Below are the code and all the weights of a small trained network. Each question names an input and a target symbol and asks about switching units off, where a switched-off unit gives its printed mean instead of its output.

import numpy as np


def w(rows, s, z=0):
    codes = np.array(rows[::2]) - 128.0
    scale = np.full(codes.shape[1], s)
    scale[-1] = z or s
    return codes * scale


def f(y):
    return y / 2 * (1 + np.tanh(0.7978845608 * (y + 0.044715 * y**3)))


def softmax(a):
    e = np.exp(a - a.max(-1, keepdims=True))
    return e / e.sum(-1, keepdims=True)


def log_softmax(a):
    a = a - a.max(-1, keepdims=True)
    return a - np.log(np.exp(a).sum(-1, keepdims=True))


def net(x, mask):
    ids = ['ΔΞΣΨΩβγλμτ'.index(c) for c in x.split()]
    T = len(ids)
    res = E[ids] + P[:T]
    u = 0
    for l in range(3):
        q, k, v = (res @ M[l].T for M in (Q, K, V))
        z = softmax(np.where(np.tri(T) > 0, q @ k.T / 3**0.5, -1e9)) @ v
        res = res + np.where(mask[u], z, O[l][:, -1]) @ O[l][:, :-1]
        u += 1
        y = f(res @ A[l][:, :-1].T + A[l][:, -1])
        res = res + np.where(mask[u : u + 8], y, B[l][:, -1]) @ B[l][:, :-1]
        u += 8
    return log_softmax(res[-1] @ U[:, :-1].T + U[:, -1])


Q, K, V, O, A, B = {}, {}, {}, {}, {}, {}
E = w([
[144,123,132,137,127,106,137],'Δ',
[54,95,138,104,82,146,82],'Ξ',
[91,95,91,124,80,122,158],'Σ',
[114,158,113,184,118,143,143],'Ψ',
[119,121,137,82,161,69,250],'Ω',
[93,27,139,99,138,100,163],'β',
[87,183,94,203,105,165,134],'γ',
[57,160,183,81,142,101,143],'λ',
[145,139,109,177,125,118,146],'μ',
[124,127,128,144,112,133,132],'τ',
],0.024)
P = w([
[183,126,95,110,198,119,81],'0',
[167,97,141,181,139,234,144],'1',
[181,148,203,100,122,92,88],'2',
[122,179,32,75,185,151,92],'3',
[144,116,135,150,111,249,160],'4',
[156,158,193,122,97,69,119],'5',
[91,189,37,100,164,142,122],'6',
[123,111,133,140,95,250,176],'7',
[130,158,182,142,74,48,142],'8',
[62,190,42,115,149,125,144],'9',
[101,100,131,127,82,237,183],'10',
[107,150,177,154,61,20,170],'11',
[30,183,47,117,132,111,159],'12',
[74,89,131,112,72,236,197],'13',
],0.016)
Q[0] = w([
[130,58,105,126,115,129,97],'0.h1',
[69,172,79,98,172,2,38],'0.h1',
[130,168,150,132,164,41,28],'0.h1',
],0.015)
K[0] = w([
[139,87,117,126,113,111,104],'0.h1',
[254,158,127,183,160,152,81],'0.h1',
[200,152,131,171,215,148,70],'0.h1',
],0.016)
V[0] = w([
[83,175,155,147,93,172,41],'0.h1',
[70,56,106,150,77,122,61],'0.h1',
[47,150,253,99,240,172,142],'0.h1',
],0.0061)
O[0] = w([
[87,74,123,129,135,99,2,79],'0.h1',
[177,163,142,173,81,214,51,91],'0.h1',
[109,234,208,152,167,146,117,3],'0.h1',
],0.0095,0.00072)
A[0] = w([
[118,186,212,67,121,74,119,3],'0.n1',
[44,139,106,86,123,217,144,18],'0.n2',
[135,113,209,142,128,149,110,129],'0.n3',
[196,160,152,82,162,37,155,50],'0.n4',
[89,171,113,87,175,111,2,18],'0.n5',
[148,225,81,129,82,138,136,60],'0.n6',
[161,154,170,126,40,94,174,123],'0.n7',
[122,178,65,173,177,159,117,113],'0.n8',
],0.007,0.0042)
B[0] = w([
[146,40,63,104,109,118,94,177],'0.n1',
[211,101,131,161,198,70,116,254],'0.n2',
[164,142,185,58,124,99,140,155],'0.n3',
[135,125,127,147,91,120,2,183],'0.n4',
[184,131,86,129,95,126,240,158],'0.n5',
[180,94,221,95,128,116,160,172],'0.n6',
[179,179,130,120,125,119,123,227],'0.n7',
[98,101,107,48,105,104,110,212],'0.n8',
],0.0095,0.0038)
Q[1] = w([
[142,30,81,84,94,77,107],'1.h1',
[226,254,214,242,184,94,140],'1.h1',
[117,52,138,86,181,100,37],'1.h1',
],0.006)
K[1] = w([
[255,129,159,107,123,187,89],'1.h1',
[124,171,151,157,57,51,143],'1.h1',
[114,178,190,84,160,113,112],'1.h1',
],0.0097)
V[1] = w([
[5,170,172,100,172,89,103],'1.h1',
[97,159,134,117,126,145,125],'1.h1',
[145,107,115,115,86,130,122],'1.h1',
],0.0031)
O[1] = w([
[99,255,207,122,176,104,96,4],'1.h1',
[46,54,167,80,212,82,39,103],'1.h1',
[74,105,82,173,99,58,72,163],'1.h1',
],0.0084,0.0023)
A[1] = w([
[58,117,14,119,179,165,170,163],'1.n1',
[112,89,47,116,126,68,71,134],'1.n2',
[59,51,167,44,203,141,184,45],'1.n3',
[77,87,201,31,27,117,118,3],'1.n4',
[190,62,172,217,128,86,99,46],'1.n5',
[75,160,71,146,166,252,182,136],'1.n6',
[2,187,119,128,128,65,37,70],'1.n7',
[132,205,72,38,187,55,123,52],'1.n8',
],0.007,0.0049)
B[1] = w([
[86,204,2,131,170,125,128,255],'1.n1',
[184,239,205,81,130,135,159,229],'1.n2',
[188,174,127,174,61,158,80,158],'1.n3',
[65,168,111,70,110,149,134,151],'1.n4',
[140,136,23,176,156,86,97,140],'1.n5',
[174,94,104,69,92,65,97,200],'1.n6',
[205,93,25,116,81,126,252,161],'1.n7',
[137,72,76,115,77,170,97,171],'1.n8',
],0.0079,0.0072)
Q[2] = w([
[91,120,101,150,109,175,72],'2.h1',
[190,4,255,169,24,163,151],'2.h1',
[144,203,73,152,77,135,147],'2.h1',
],0.008)
K[2] = w([
[122,129,116,114,103,131,91],'2.h1',
[167,110,106,90,200,246,130],'2.h1',
[61,117,80,132,119,105,170],'2.h1',
],0.013)
V[2] = w([
[30,204,111,204,94,255,194],'2.h1',
[219,160,83,121,48,163,132],'2.h1',
[198,154,89,240,183,71,100],'2.h1',
],0.0084)
O[2] = w([
[234,125,85,2,120,169,20,115],'2.h1',
[194,116,148,182,168,64,108,246],'2.h1',
[74,236,176,133,172,220,125,138],'2.h1',
],0.0084,0.013)
A[2] = w([
[114,56,198,134,208,188,156,190],'2.n1',
[73,214,202,145,93,117,183,98],'2.n2',
[134,216,119,97,211,163,91,9],'2.n3',
[184,1,112,136,118,86,125,50],'2.n4',
[144,151,168,189,89,78,162,110],'2.n5',
[218,226,129,141,46,158,60,63],'2.n6',
[74,126,118,153,157,206,56,110],'2.n7',
[173,151,73,73,172,75,189,96],'2.n8',
],0.0097,0.014)
B[2] = w([
[2,89,122,104,155,64,172,152],'2.n1',
[169,108,153,244,86,56,58,171],'2.n2',
[177,22,206,129,51,199,187,147],'2.n3',
[130,205,142,102,35,182,149,183],'2.n4',
[84,118,131,62,72,208,131,194],'2.n5',
[54,69,139,61,57,109,178,180],'2.n6',
[135,159,105,203,194,245,213,134],'2.n7',
[134,95,201,177,189,194,98,248],'2.n8',
],0.0088,0.014)
U = w([
[109,200,174,126,113,121,37,254],'Δ',
[166,152,114,130,75,138,94,166],'Ξ',
[81,175,135,99,87,165,215,78],'Σ',
[59,231,137,101,126,242,104,134],'Ψ',
[158,146,188,161,138,184,131,54],'Ω',
[84,14,161,154,113,219,41,64],'β',
[161,80,102,155,167,121,69,150],'γ',
[102,84,85,123,157,124,172,110],'λ',
[132,26,129,174,121,126,120,26],'μ',
[81,255,98,99,153,166,135,194],'τ',
],0.0088,0.0079)

Each question gives the input, a string of symbols that net reads in full, and the target symbol t.
The units are the heads (3 rows each of Q, K, V and O) and the neurons (one row each of A and B). Each row of codes is followed by its name. A weight is (code - 128) times the scale printed after its matrix; where a second scale follows, it is the last column's (O, A, B and U).
mask holds one flag per unit, layer by layer, with each layer's heads first. A switched-off unit (its flag False) gives its mean, the last column of its rows in O or B, instead of its output. The means were averaged over made-up inputs and are rounded, as every weight is.
A unit's drop is (log p(t) with every unit on - log p(t) with that unit switched off) / (log p(t) with every unit on - log p(t) with every unit switched off).
The circuit of an input: a set's keep is (log p(t) with only the set's units on - log p(t) with every unit switched off) / (log p(t) with every unit on - log p(t) with every unit switched off). Starting from the 12 units with the biggest drops (on a tie, the unit counted first), units are removed one at a time, each time the one whose removal leaves the highest keep (on an exact tie, the one counted first), for as long as the keep stays at least 0.8.
units of the circuit, in order: the units of the circuit, biggest drop first
most important unit: the unit with the biggest drop
k most important neurons: the k neurons with the biggest drops, biggest first
k most important neurons of layer l: the k neurons of layer l with the biggest drops, biggest first
input Σ Ψ Σ Ψ, target γ: most important unit : 0.n2
input Δ Ψ Σ μ Δ μ Σ Δ γ Ω, target β: units of the circuit, in order : [2.h1, 2.n8, 2.n3]
input Ψ Δ γ β τ γ γ Ψ μ μ Ξ γ, target Σ: units of the circuit, in order : [2.n6, 2.n5]
input γ μ Σ Σ Σ β Δ γ Ξ γ μ, target β: 2 most important neurons of layer 1 : [1.n1, 1.n7]
input Ψ Ω Δ γ λ Δ Δ, target Δ: 2 most important neurons of layer 1 : [1.n5, 1.n2]
input Ω μ Σ Δ Σ Σ τ β γ λ Σ Δ μ, target Δ: 2 most important neurons : [2.n2, 1.n5]
input γ Δ μ Ξ γ τ τ μ Ξ β τ, target Σ: 4 most important neurons of layer 2 : [2.n8, 2.n6, 2.n1, 2.n2]
input λ Σ γ Δ λ Δ Σ Σ Σ Δ γ λ Ψ Σ, target Ξ: units of the circuit, in order : [2.n4, 2.h1]
input μ β Σ Σ Σ γ γ Σ Σ τ, target γ: 2 most important neurons : [0.n2, 1.n1]
input γ Ω Ψ τ, target Ψ: 3 most important neurons of layer 2 : [2.n3, 2.n2, 2.n8]
input Δ β τ γ Ψ μ γ, target Ω: units of the circuit, in order : [2.h1, 2.n3, 2.n2]
input Σ β τ λ Σ τ Δ τ, target Ξ: 3 most important neurons : [2.n4, 2.n8, 1.n2]
input τ Ψ Δ β, target Δ: units of the circuit, in order : [2.n2, 2.h1, 1.n2, 1.n5]
input μ λ Ω γ β Σ β γ, target Σ: most important unit : 0.h1
input Σ Δ Σ Ξ Ω τ τ Ψ, target Ω: 2 most important neurons of layer 2 : [2.n8, 2.n6]
input Ξ Ω Δ Ω γ, target Ω: units of the circuit, in order : [0.h1, 2.n8, 0.n2, 1.n6]
input μ Ω β Σ λ Δ γ λ, target Δ: units of the circuit, in order : [0.h1, 2.n2]
input Ξ Ξ γ Ω τ τ Σ Σ, target Ξ: units of the circuit, in order : [2.n4, 0.h1, 2.h1]
input Σ Σ Σ τ Ω Ξ γ γ, target β: 2 most important neurons : [1.n1, 2.n6]
input λ β τ β μ Σ μ λ Δ τ τ τ Σ, target τ: 3 most important neurons : [0.n2, 1.n1, 1.n6]
input μ γ Ξ Σ β λ Ψ γ Σ μ β Ω γ, target μ: most important unit : 2.n2
input γ τ γ μ, target β: 2 most important neurons : [2.n3, 2.n8]
input Ψ τ τ τ Ξ Δ λ τ μ μ Ω λ Ψ Ψ, target Δ: units of the circuit, in order : [0.h1, 1.h1, 2.n2]
input λ μ Σ μ γ μ λ β Ψ Ω, target Ψ: units of the circuit, in order : [2.h1, 2.n8]
input Ω μ Σ Ψ μ τ τ τ Ξ Ξ β, target Σ: units of the circuit, in order : [0.h1, 2.n8]
input μ Σ Δ γ β μ Ω μ λ λ, target Σ: 2 most important neurons of layer 2 : [2.n4, 2.n5]
input μ Σ Σ Δ γ Ω μ γ γ γ γ Σ β λ, target Δ: 2 most important neurons : [1.n3, 1.n6]
input τ Δ Δ γ Σ Ω Σ Ω Σ Δ λ Ψ τ β, target Σ: most important unit : 0.h1
input Σ Ψ γ μ Σ Δ μ Ω Ω Δ Ω, target Ω: units of the circuit, in order : [2.n8, 0.h1]
